Below are the code and all the weights of a small trained network. Each question names an input and a target symbol and asks about switching units off, where a switched-off unit gives its printed mean instead of its output.

import numpy as np


def w(rows, s, z=0):
    codes = np.array(rows[::2]) - 128.0
    scale = np.full(codes.shape[1], s)
    scale[-1] = z or s
    return codes * scale


def norm(h):
    return h / np.sqrt((h * h).mean(-1, keepdims=True) + 1e-5)


def f(y):
    return np.maximum(y, 0)


def softmax(a):
    e = np.exp(a - a.max(-1, keepdims=True))
    return e / e.sum(-1, keepdims=True)


def log_softmax(a):
    a = a - a.max(-1, keepdims=True)
    return a - np.log(np.exp(a).sum(-1, keepdims=True))


def net(x, mask):
    ids = ['βγδεζηθλξπσφψ'.index(c) for c in x.split()]
    T = len(ids)
    res = E[ids] + P[:T]
    q, k, v = (norm(res) @ M[0].T for M in (Q, K, V))
    z = softmax(np.where(np.tri(T) > 0, q @ k.T / 4**0.5, -1e9)) @ v
    res = res + np.where(mask[0], z, O[0][:, -1]) @ O[0][:, :-1]
    y = f(norm(res) @ A[0][:, :-1].T + A[0][:, -1])
    res = res + np.where(mask[1:9], y, B[0][:, -1]) @ B[0][:, :-1]
    return log_softmax(norm(res)[-1] @ U[:, :-1].T + U[:, -1])


Q, K, V, O, A, B = {}, {}, {}, {}, {}, {}
E = w([
[82,99,156,190],'β',
[187,252,124,47],'γ',
[107,247,54,112],'δ',
[98,145,104,132],'ε',
[94,122,116,146],'ζ',
[139,153,78,112],'η',
[86,151,57,159],'θ',
[84,122,118,153],'λ',
[52,67,229,123],'ξ',
[65,166,180,101],'π',
[107,128,124,126],'σ',
[115,53,128,122],'φ',
[183,146,127,164],'ψ',
],0.022)
P = w([
[143,208,3,58],'0',
[172,184,3,216],'1',
[225,194,23,191],'2',
[164,175,74,186],'3',
[117,146,105,200],'4',
[130,139,120,209],'5',
[110,145,115,166],'6',
[64,135,120,166],'7',
[36,139,156,166],'8',
[36,121,171,145],'9',
[61,120,157,148],'10',
[6,111,149,134],'11',
],0.0031)
Q[0] = w([
[120,128,140,255],'h1',
[99,126,153,138],'h1',
[254,66,138,147],'h1',
[243,92,72,55],'h1',
],0.0071)
K[0] = w([
[103,132,246,115],'h1',
[126,111,121,162],'h1',
[37,110,83,127],'h1',
[119,144,93,96],'h1',
],0.012)
V[0] = w([
[147,229,112,157],'h1',
[215,103,253,196],'h1',
[172,181,112,242],'h1',
[253,39,117,212],'h1',
],0.007)
O[0] = w([
[53,159,138,202,231],'h1',
[191,199,163,142,93],'h1',
[184,164,154,255,254],'h1',
[124,85,8,178,108],'h1',
],0.0075,0.0038)
A[0] = w([
[214,58,167,175,254],'n1',
[131,62,147,149,120],'n2',
[210,141,159,75,104],'n3',
[132,162,205,160,180],'n4',
[88,70,160,171,100],'n5',
[148,130,125,92,64],'n6',
[115,9,128,148,162],'n7',
[88,153,28,141,76],'n8',
],0.011,0.0041)
B[0] = w([
[206,61,104,220,241],'n1',
[153,195,101,145,152],'n2',
[164,73,59,157,167],'n3',
[171,133,102,222,254],'n4',
[68,185,73,100,178],'n5',
[103,150,128,109,130],'n6',
[162,166,2,55,172],'n7',
[82,57,146,187,206],'n8',
],0.0094,0.0067)
U = w([
[53,10,118,137,25],'β',
[123,119,128,77,45],'γ',
[74,103,136,103,27],'δ',
[187,128,89,183,235],'ε',
[201,63,170,172,174],'ζ',
[106,115,116,112,3],'η',
[115,129,62,88,82],'θ',
[80,173,253,136,245],'λ',
[69,206,117,138,35],'ξ',
[142,79,37,56,102],'π',
[90,85,138,125,50],'σ',
[119,89,161,74,159],'φ',
[162,208,126,82,96],'ψ',
],0.014,0.0045)

Each question gives the input, a string of symbols that net reads in full, and the target symbol t.
The units are the heads (4 rows each of Q, K, V and O) and the neurons (one row each of A and B). Each row of codes is followed by its name. A weight is (code - 128) times the scale printed after its matrix; where a second scale follows, it is the last column's (O, A, B and U).
mask holds one flag per unit, heads first, then neurons. A switched-off unit (its flag False) gives its mean, the last column of its rows in O or B, instead of its output. The means were averaged over made-up inputs and are rounded, as every weight is.
A unit's drop is (log p(t) with every unit on - log p(t) with that unit switched off) / (log p(t) with every unit on - log p(t) with every unit switched off).
The circuit of an input: a set's keep is (log p(t) with only the set's units on - log p(t) with every unit switched off) / (log p(t) with every unit on - log p(t) with every unit switched off). Starting from all 9 units, units are removed one at a time, each time the one whose removal leaves the highest keep (on an exact tie, the one counted first), for as long as the keep stays at least 0.8.
circuit, biggest first: the units of the circuit, biggest drop first
most important unit: the unit with the biggest drop
k most important neurons: the k neurons with the biggest drops, biggest first
drop when u is switched off: that unit's drop, to one decimal
input δ β π η π γ η λ λ φ, target π: circuit, biggest first	(n7)
input φ ψ ε ξ, target ε: circuit, biggest first	(n7; h1; n2)
input φ δ φ, target π: 2 most important neurons	(n7; n4)
input ζ β ξ γ π ε, target λ: circuit, biggest first	(n1; n7; h1; n3)
input π θ γ ξ δ λ, target ξ: circuit, biggest first	(n1; n8; h1)
input θ π β π γ σ δ η ε φ π σ, target λ: circuit, biggest first	(h1; n1; n3)
input σ π λ λ, target λ: circuit, biggest first	(h1; n1)
input β η ε, target β: 2 most important neurons	(n8; n4)
input π ψ π σ ξ β π ζ, target ξ: 4 most important neurons	(n1; n5; n8; n3)
input ε ψ β θ ψ ε π ξ θ ξ ε η, target β: 3 most important neurons	(n8; n4; n1)
input η π σ, target λ: 2 most important neurons	(n1; n7)
input φ λ ζ, target π: 3 most important neurons	(n7; n4; n1)
input π π ξ η, target β: drop when h1 is switched off	0.3
input ψ ξ ξ, target ε: most important unit	n7
input π β π ε, target λ: drop when n1 is switched off	0.4
input φ η ε, target β: drop when n2 is switched off	0.0
